Below is a small trained network, with its code and all its weights. Each question gives an input and a target symbol and asks what happens when units are switched off, that is, made to give their printed mean instead of their output.

import numpy as np


def w(rows, s, z=0):
    codes = np.array(rows[::2]) - 128.0
    scale = np.full(codes.shape[1], s)
    scale[-1] = z or s
    return codes * scale


def f(y):
    return np.maximum(y, 0)


def softmax(a):
    e = np.exp(a - a.max(-1, keepdims=True))
    return e / e.sum(-1, keepdims=True)


def log_softmax(a):
    a = a - a.max(-1, keepdims=True)
    return a - np.log(np.exp(a).sum(-1, keepdims=True))


def net(x, mask):
    ids = ['αγηθξστ'.index(c) for c in x.split()]
    T = len(ids)
    res = E[ids] + P[:T]
    u = 0
    for l in range(2):
        r = res
        for j in range(3):
            rows = slice(2 * j, 2 * j + 2)
            q, k, v = (r @ M[l][rows].T for M in (Q, K, V))
            z = softmax(np.where(np.tri(T) > 0, q @ k.T / 2**0.5, -1e9)) @ v
            o = O[l][rows]
            res = res + np.where(mask[u + j], z, o[:, -1]) @ o[:, :-1]
        u += 3
        y = f(res @ A[l][:, :-1].T + A[l][:, -1])
        res = res + np.where(mask[u : u + 4], y, B[l][:, -1]) @ B[l][:, :-1]
        u += 4
    return log_softmax(res[-1] @ U[:, :-1].T + U[:, -1])


Q, K, V, O, A, B = {}, {}, {}, {}, {}, {}
E = w([
[164,177,100,167],'α',
[50,153,220,169],'γ',
[101,11,138,108],'η',
[244,168,217,182],'θ',
[255,81,45,102],'ξ',
[235,50,180,165],'σ',
[58,91,49,103],'τ',
],0.0071)
P = w([
[157,113,140,230],'0',
[78,41,209,2],'1',
[121,174,84,169],'2',
[61,31,235,11],'3',
[127,179,94,155],'4',
[71,35,231,3],'5',
[126,182,98,147],'6',
[96,31,225,3],'7',
[121,186,100,131],'8',
[103,40,222,12],'9',
],0.0092)
Q[0] = w([
[107,164,16,136],'L0H1',
[144,151,63,148],'L0H1',
[146,199,94,165],'L0H2',
[148,143,166,122],'L0H2',
[132,105,253,95],'L0H3',
[128,79,240,97],'L0H3',
],0.011)
K[0] = w([
[42,58,163,62],'L0H1',
[106,103,183,89],'L0H1',
[127,139,115,109],'L0H2',
[119,80,184,80],'L0H2',
[135,77,255,226],'L0H3',
[136,53,214,227],'L0H3',
],0.012)
V[0] = w([
[230,183,74,196],'L0H1',
[141,116,198,127],'L0H1',
[155,76,63,219],'L0H2',
[165,192,14,228],'L0H2',
[142,59,203,231],'L0H3',
[130,157,3,77],'L0H3',
],0.0063)
O[0] = w([
[145,158,185,85,151],'L0H1',
[109,137,112,133,161],'L0H1',
[163,117,255,135,118],'L0H2',
[164,114,218,197,33],'L0H2',
[147,171,213,59,252],'L0H3',
[155,82,85,200,27],'L0H3',
],0.0076,0.0041)
A[0] = w([
[93,138,116,157,252],'L0N1',
[114,254,130,167,177],'L0N2',
[101,60,204,44,90],'L0N3',
[159,61,130,78,203],'L0N4',
],0.0077,0.0048)
B[0] = w([
[119,36,142,175,170],'L0N1',
[77,205,106,210,162],'L0N2',
[135,191,58,2,255],'L0N3',
[118,122,189,48,202],'L0N4',
],0.008,0.0097)
Q[1] = w([
[145,124,86,63],'L1H1',
[182,123,163,159],'L1H1',
[81,82,119,254],'L1H2',
[74,171,131,114],'L1H2',
[81,106,123,156],'L1H3',
[106,80,183,114],'L1H3',
],0.0082)
K[1] = w([
[207,107,211,155],'L1H1',
[148,126,58,89],'L1H1',
[91,152,1,127],'L1H2',
[132,159,151,170],'L1H2',
[83,76,49,81],'L1H3',
[127,147,213,78],'L1H3',
],0.0091)
V[1] = w([
[53,161,107,36],'L1H1',
[16,172,108,165],'L1H1',
[109,2,128,68],'L1H2',
[29,70,130,241],'L1H2',
[55,116,111,69],'L1H3',
[89,116,142,51],'L1H3',
],0.0082)
O[1] = w([
[214,210,207,174,171],'L1H1',
[50,195,229,154,88],'L1H1',
[186,20,181,43,2],'L1H2',
[3,83,192,141,99],'L1H2',
[181,109,182,106,111],'L1H3',
[179,102,197,50,158],'L1H3',
],0.0074,0.0067)
A[1] = w([
[48,81,92,205,251],'L1N1',
[168,81,2,250,154],'L1N2',
[65,25,108,91,223],'L1N3',
[200,177,98,207,148],'L1N4',
],0.0053,0.0029)
B[1] = w([
[137,67,182,70,248],'L1N1',
[55,2,99,55,253],'L1N2',
[57,7,115,149,233],'L1N3',
[77,125,29,178,254],'L1N4',
],0.0052,0.0046)
U = w([
[24,108,68,143,113],'α',
[96,180,254,111,199],'γ',
[187,68,223,100,199],'η',
[136,219,51,141,4],'θ',
[161,33,40,117,35],'ξ',
[202,144,113,120,193],'σ',
[98,15,214,106,119],'τ',
],0.0063,0.0019)

Each question gives the input, a string of symbols that net reads in full, and the target symbol t.
The units are the heads (2 rows each of Q, K, V and O) and the neurons (one row each of A and B). Each row of codes is followed by its name. A weight is (code - 128) times the scale printed after its matrix; where a second scale follows, it is the last column's (O, A, B and U).
mask holds one flag per unit, layer by layer, with each layer's heads first. A switched-off unit (its flag False) gives its mean, the last column of its rows in O or B, instead of its output. The means were averaged over made-up inputs and are rounded, as every weight is.
A unit's drop is (log p(t) with every unit on - log p(t) with that unit switched off) / (log p(t) with every unit on - log p(t) with every unit switched off).
The circuit of an input: a set's keep is (log p(t) with only the set's units on - log p(t) with every unit switched off) / (log p(t) with every unit on - log p(t) with every unit switched off). Starting from the 12 units with the biggest drops (on a tie, the unit counted first), units are removed one at a time, each time the one whose removal leaves the highest keep (on an exact tie, the one counted first), for as long as the keep stays at least 0.8.
circuit, biggest first: the units of the circuit, biggest drop first
most important unit: the unit with the biggest drop
k most important neurons: the k neurons with the biggest drops, biggest first
k most important neurons of layer l: the k neurons of layer l with the biggest drops, biggest first
which heads matter: for each layer, one digit per head in row order, 1 if its drop is at least 0.15 and else 0, layers parted by /
drop of u: that unit's drop, to one decimal
input γ α θ ξ α α α τ, target γ: most important neuron of layer 0 -> (L0N3)
input γ γ τ γ α η, target γ: 3 most important neurons of layer 0 -> (L0N3; L0N2; L0N4)
input ξ θ θ γ γ ξ θ η, target ξ: circuit, biggest first -> (L0H2; L1H1; L1H2)
input θ γ ξ θ γ α α η ξ τ, target θ: 3 most important neurons of layer 0 -> (L0N3; L0N1; L0N2)
input α α σ σ σ α α α η, target η: circuit, biggest first -> (L1H3; L1H2)
input η γ σ η γ η γ α γ γ, target η: which heads matter -> 001 / 011
input θ τ ξ σ α α γ θ, target θ: which heads matter -> 011 / 010
input θ σ η γ γ γ, target θ: which heads matter -> 111 / 010
input η α θ θ η η ξ α η α, target η: which heads matter -> 010 / 011
input τ σ θ γ, target τ: which heads matter -> 011 / 111
input γ γ α γ γ τ γ σ, target γ: 2 most important neurons of layer 0 -> (L0N3; L0N2)
input θ ξ α γ θ α σ η, target θ: which heads matter -> 111 / 010
input γ γ τ α ξ γ α η, target γ: which heads matter -> 011 / 100
input α γ θ α σ η γ α, target α: which heads matter -> 010 / 110
input α α σ α γ γ, target α: which heads matter -> 010 / 110
input ξ γ ξ η ξ θ, target ξ: most important neuron -> (L0N3)
input γ θ α η τ, target τ: which heads matter -> 101 / 010
input γ γ α ξ, target γ: which heads matter -> 001 / 100
input τ γ τ ξ η η τ θ ξ ξ, target τ: which heads matter -> 011 / 110
input ξ θ σ σ γ γ, target ξ: most important unit -> L0H2
input α σ θ η τ α ξ η ξ ξ, target α: which heads matter -> 010 / 111
input σ η σ σ, target σ: 2 most important neurons -> (L0N3; L0N1)
input σ γ γ θ, target σ: drop of L0H2 -> 0.3
input ξ γ α γ η γ ξ α α α, target ξ: drop of L1H1 -> 1.1
input θ α θ γ, target θ: drop of L0H2 -> 0.4
input α α ξ θ η θ, target α: drop of L1H3 -> 0.2
input σ α σ, target σ: most important unit -> L1H2
